Below is a small trained network, with its code and all its weights. Each question gives an input and a class and asks what happens when units are switched off, that is, made to give their printed mean instead of their output.

import numpy as np


def w(rows, s, z=0):
    codes = np.array(rows[::2]) - 128.0
    scale = np.full(codes.shape[1], s)
    scale[-1] = z or s
    return codes * scale


def f(y):
    return y / 2 * (1 + np.tanh(0.7978845608 * (y + 0.044715 * y**3)))


def log_softmax(a):
    a = a - a.max(-1, keepdims=True)
    return a - np.log(np.exp(a).sum(-1, keepdims=True))


def net(x, mask):
    res = np.array(x, float).reshape(1, 3) / 4 @ E
    y = f(res @ A[0][:, :-1].T + A[0][:, -1])
    res = res + np.where(mask, y, B[0][:, -1]) @ B[0][:, :-1]
    return log_softmax(res[-1] @ U[:, :-1].T + U[:, -1])


A, B = {}, {}
E = w([
[183,205,55,112,113],'x0',
[195,113,143,36,164],'x1',
[85,87,79,187,249],'x2',
],0.012)
A[0] = w([
[190,166,31,154,125,147],'neuron 0',
[124,101,114,21,176,92],'neuron 1',
[56,175,127,173,69,95],'neuron 2',
[150,114,138,139,65,89],'neuron 3',
[76,50,148,209,184,165],'neuron 4',
[125,152,131,201,117,138],'neuron 5',
[150,81,198,163,133,132],'neuron 6',
[48,124,153,101,125,107],'neuron 7',
[174,109,147,175,233,45],'neuron 8',
[124,53,5,157,150,68],'neuron 9',
[63,143,114,180,89,129],'neuron 10',
[214,67,151,116,158,83],'neuron 11',
[97,56,142,123,112,125],'neuron 12',
[91,47,165,129,136,99],'neuron 13',
[98,122,87,160,97,254],'neuron 14',
[45,71,214,175,122,96],'neuron 15',
[133,179,50,117,134,154],'neuron 16',
[135,107,61,161,218,67],'neuron 17',
[195,169,184,148,61,140],'neuron 18',
[112,24,129,104,109,106],'neuron 19',
[140,204,183,82,181,21],'neuron 20',
[157,110,147,88,144,57],'neuron 21',
[80,156,190,185,202,98],'neuron 22',
[161,130,136,103,80,82],'neuron 23',
[124,139,147,182,169,91],'neuron 24',
[197,101,147,108,175,121],'neuron 25',
[107,93,146,175,116,44],'neuron 26',
[118,108,206,123,151,67],'neuron 27',
[162,85,77,151,182,88],'neuron 28',
[103,199,150,55,116,176],'neuron 29',
],0.011,0.0035)
B[0] = w([
[182,225,122,227,181,179],'neuron 0',
[112,141,38,84,139,175],'neuron 1',
[137,110,88,15,103,185],'neuron 2',
[87,95,147,119,73,156],'neuron 3',
[140,118,132,112,130,249],'neuron 4',
[166,132,49,36,152,164],'neuron 5',
[160,187,158,186,187,166],'neuron 6',
[140,164,95,185,133,155],'neuron 7',
[70,140,171,128,75,181],'neuron 8',
[84,94,160,137,51,184],'neuron 9',
[132,98,51,48,135,186],'neuron 10',
[146,201,78,57,128,162],'neuron 11',
[128,170,110,227,167,166],'neuron 12',
[154,186,121,160,141,185],'neuron 13',
[180,53,110,83,172,174],'neuron 14',
[176,169,124,148,119,224],'neuron 15',
[146,177,174,207,188,165],'neuron 16',
[1,123,176,119,69,196],'neuron 17',
[65,82,193,162,102,196],'neuron 18',
[144,201,67,185,160,164],'neuron 19',
[134,182,109,122,87,145],'neuron 20',
[116,159,78,99,66,146],'neuron 21',
[119,129,128,82,108,193],'neuron 22',
[97,138,157,164,63,164],'neuron 23',
[108,137,127,102,117,159],'neuron 24',
[143,60,53,73,108,164],'neuron 25',
[124,213,131,94,154,157],'neuron 26',
[145,231,88,172,99,156],'neuron 27',
[66,131,214,159,78,168],'neuron 28',
[118,68,176,138,111,176],'neuron 29',
],0.0062,0.014)
U = w([
[29,93,203,117,36,55],'0',
[112,111,6,25,82,94],'1',
[159,162,122,213,114,77],'2',
[118,57,139,124,124,254],'3',
],0.012,0.0042)

Each question gives the input, the list of numbers given to net, and the class t.
The units are the neurons (one row each of A and B). Each row of codes is followed by its name. A weight is (code - 128) times the scale printed after its matrix; where a second scale follows, it is the last column's (A, B and U).
mask holds one flag per neuron, in row order. A switched-off neuron (its flag False) gives its mean, the last column of its row in B, instead of its output. The means were averaged over made-up inputs and are rounded, as every weight is.
A unit's drop is (log p(t) with every unit on - log p(t) with that unit switched off) / (log p(t) with every unit on - log p(t) with every unit switched off).
The circuit of an input: a set's keep is (log p(t) with only the set's units on - log p(t) with every unit switched off) / (log p(t) with every unit on - log p(t) with every unit switched off). Starting from the 12 units with the biggest drops (on a tie, the unit counted first), units are removed one at a time, each time the one whose removal leaves the highest keep (on an exact tie, the one counted first), for as long as the keep stays at least 0.8.
units of the circuit, in order: the units of the circuit, biggest drop first
k most important neurons: the k neurons with the biggest drops, biggest first
drop of u: that unit's drop, to one decimal
input [-5,5,2], class 1: units of the circuit, in order -> [neuron 1]
input [-6,7,0], class 1: 3 most important neurons -> [neuron 1; neuron 25; neuron 11]
input [8,7,-7], class 2: 2 most important neurons -> [neuron 0; neuron 16]
input [1,-5,6], class 0: 2 most important neurons -> [neuron 17; neuron 9]
input [7,-8,6], class 1: 2 most important neurons -> [neuron 5; neuron 10]
input [7,7,-7], class 0: 3 most important neurons -> [neuron 18; neuron 29; neuron 23]
input [5,-4,5], class 0: 2 most important neurons -> [neuron 17; neuron 9]
input [-7,-2,6], class 2: 2 most important neurons -> [neuron 15; neuron 13]
input [0,-8,-6], class 1: 3 most important neurons -> [neuron 2; neuron 10; neuron 5]
input [-7,-8,-6], class 1: 2 most important neurons -> [neuron 2; neuron 10]
input [6,-1,5], class 2: 3 most important neurons -> [neuron 0; neuron 16; neuron 18]
input [-1,-3,4], class 0: drop of neuron 18 -> -0.1
input [3,2,1], class 3: drop of neuron 12 -> 0.3
input [7,-3,3], class 2: units of the circuit, in order -> [neuron 0]
input [-2,0,-2], class 3: drop of neuron 0 -> 0.2
input [-1,5,6], class 0: drop of neuron 8 -> 0.1
